Below is a small trained network, with its code and all its weights. Each question gives an input and a class and asks what happens when units are switched off, that is, made to give their printed mean instead of their output.

import numpy as np


def w(rows, s, z=0):
    codes = np.array(rows[::2]) - 128.0
    scale = np.full(codes.shape[1], s)
    scale[-1] = z or s
    return codes * scale


def f(y):
    return y / 2 * (1 + np.tanh(0.7978845608 * (y + 0.044715 * y**3)))


def log_softmax(a):
    a = a - a.max(-1, keepdims=True)
    return a - np.log(np.exp(a).sum(-1, keepdims=True))


def net(x, mask):
    res = np.array(x, float).reshape(1, 8) / 4 @ E
    y = f(res @ A[0][:, :-1].T + A[0][:, -1])
    res = res + np.where(mask, y, B[0][:, -1]) @ B[0][:, :-1]
    return log_softmax(res[-1] @ U[:, :-1].T + U[:, -1])


A, B = {}, {}
E = w([
[124,134,117,123],'x0',
[130,127,126,127],'x1',
[153,129,148,111],'x2',
[244,142,99,164],'x3',
[145,144,140,112],'x4',
[181,89,112,67],'x5',
[123,116,126,140],'x6',
[112,146,127,132],'x7',
],0.011)
A[0] = w([
[81,118,135,81,63],'N1',
[65,148,68,134,245],'N2',
[72,97,119,96,2],'N3',
[193,145,144,147,156],'N4',
[114,246,124,112,202],'N5',
[143,105,115,99,89],'N6',
[86,106,195,98,122],'N7',
[140,153,184,102,92],'N8',
[148,101,158,150,244],'N9',
[90,139,191,72,74],'N10',
[194,65,66,102,16],'N11',
[95,173,148,161,57],'N12',
[33,96,138,101,90],'N13',
[188,101,142,176,17],'N14',
[147,94,157,145,145],'N15',
[130,76,107,27,112],'N16',
],0.013,0.0036)
B[0] = w([
[155,209,120,187,178],'N1',
[140,99,191,124,215],'N2',
[178,203,120,184,168],'N3',
[104,163,93,71,243],'N4',
[71,107,172,41,186],'N5',
[181,70,170,100,149],'N6',
[123,255,67,172,202],'N7',
[152,77,147,85,133],'N8',
[71,108,121,132,188],'N9',
[162,129,61,125,192],'N10',
[152,136,185,134,254],'N11',
[169,108,218,104,159],'N12',
[154,127,82,143,249],'N13',
[150,205,56,77,200],'N14',
[119,111,131,111,148],'N15',
[121,72,195,187,222],'N16',
],0.0084,0.0062)
U = w([
[109,39,69,177,244],'0',
[144,103,2,191,2],'1',
[112,2,143,196,126],'2',
],0.0078,0.0034)

Each question gives the input, the list of numbers given to net, and the class t.
The units are the neurons (one row each of A and B). Each row of codes is followed by its name. A weight is (code - 128) times the scale printed after its matrix; where a second scale follows, it is the last column's (A, B and U).
mask holds one flag per neuron, in row order. A switched-off neuron (its flag False) gives its mean, the last column of its row in B, instead of its output. The means were averaged over made-up inputs and are rounded, as every weight is.
A unit's drop is (log p(t) with every unit on - log p(t) with that unit switched off) / (log p(t) with every unit on - log p(t) with every unit switched off).
The circuit of an input: a set's keep is (log p(t) with only the set's units on - log p(t) with every unit switched off) / (log p(t) with every unit on - log p(t) with every unit switched off). Starting from the 12 units with the biggest drops (on a tie, the unit counted first), units are removed one at a time, each time the one whose removal leaves the highest keep (on an exact tie, the one counted first), for as long as the keep stays at least 0.8.
units of the circuit, in order: the units of the circuit, biggest drop first
top k neurons: the k neurons with the biggest drops, biggest first
drop when u is switched off: that unit's drop, to one decimal
input [-1,-6,-4,3,8,8,0,0], class 2: top 3 neurons -> N16; N11; N7
input [-1,-3,7,4,8,8,-5,4], class 2: units of the circuit, in order -> N16; N11
input [6,-8,-7,-7,-4,5,0,-8], class 1: units of the circuit, in order -> N7; N3
input [-4,0,1,-6,3,-6,3,3], class 1: units of the circuit, in order -> N7
input [2,-6,-8,5,4,8,7,-5], class 2: units of the circuit, in order -> N11; N16
input [-1,1,5,-7,3,1,2,1], class 1: units of the circuit, in order -> N7; N10
input [-1,5,-2,-7,1,-7,-5,2], class 1: top 3 neurons -> N7; N13; N10
input [-4,7,4,-7,-4,-7,3,0], class 1: units of the circuit, in order -> N7; N13
input [-1,6,-6,0,0,-6,1,-1], class 2: drop when N2 is switched off -> 0.2
input [1,7,1,1,8,8,-2,1], class 2: drop when N12 is switched off -> 0.0
input [-6,-1,-5,1,-7,-7,-7,-3], class 2: drop when N10 is switched off -> 0.1
input [-1,7,3,6,3,8,-6,1], class 2: drop when N7 is switched off -> 0.3
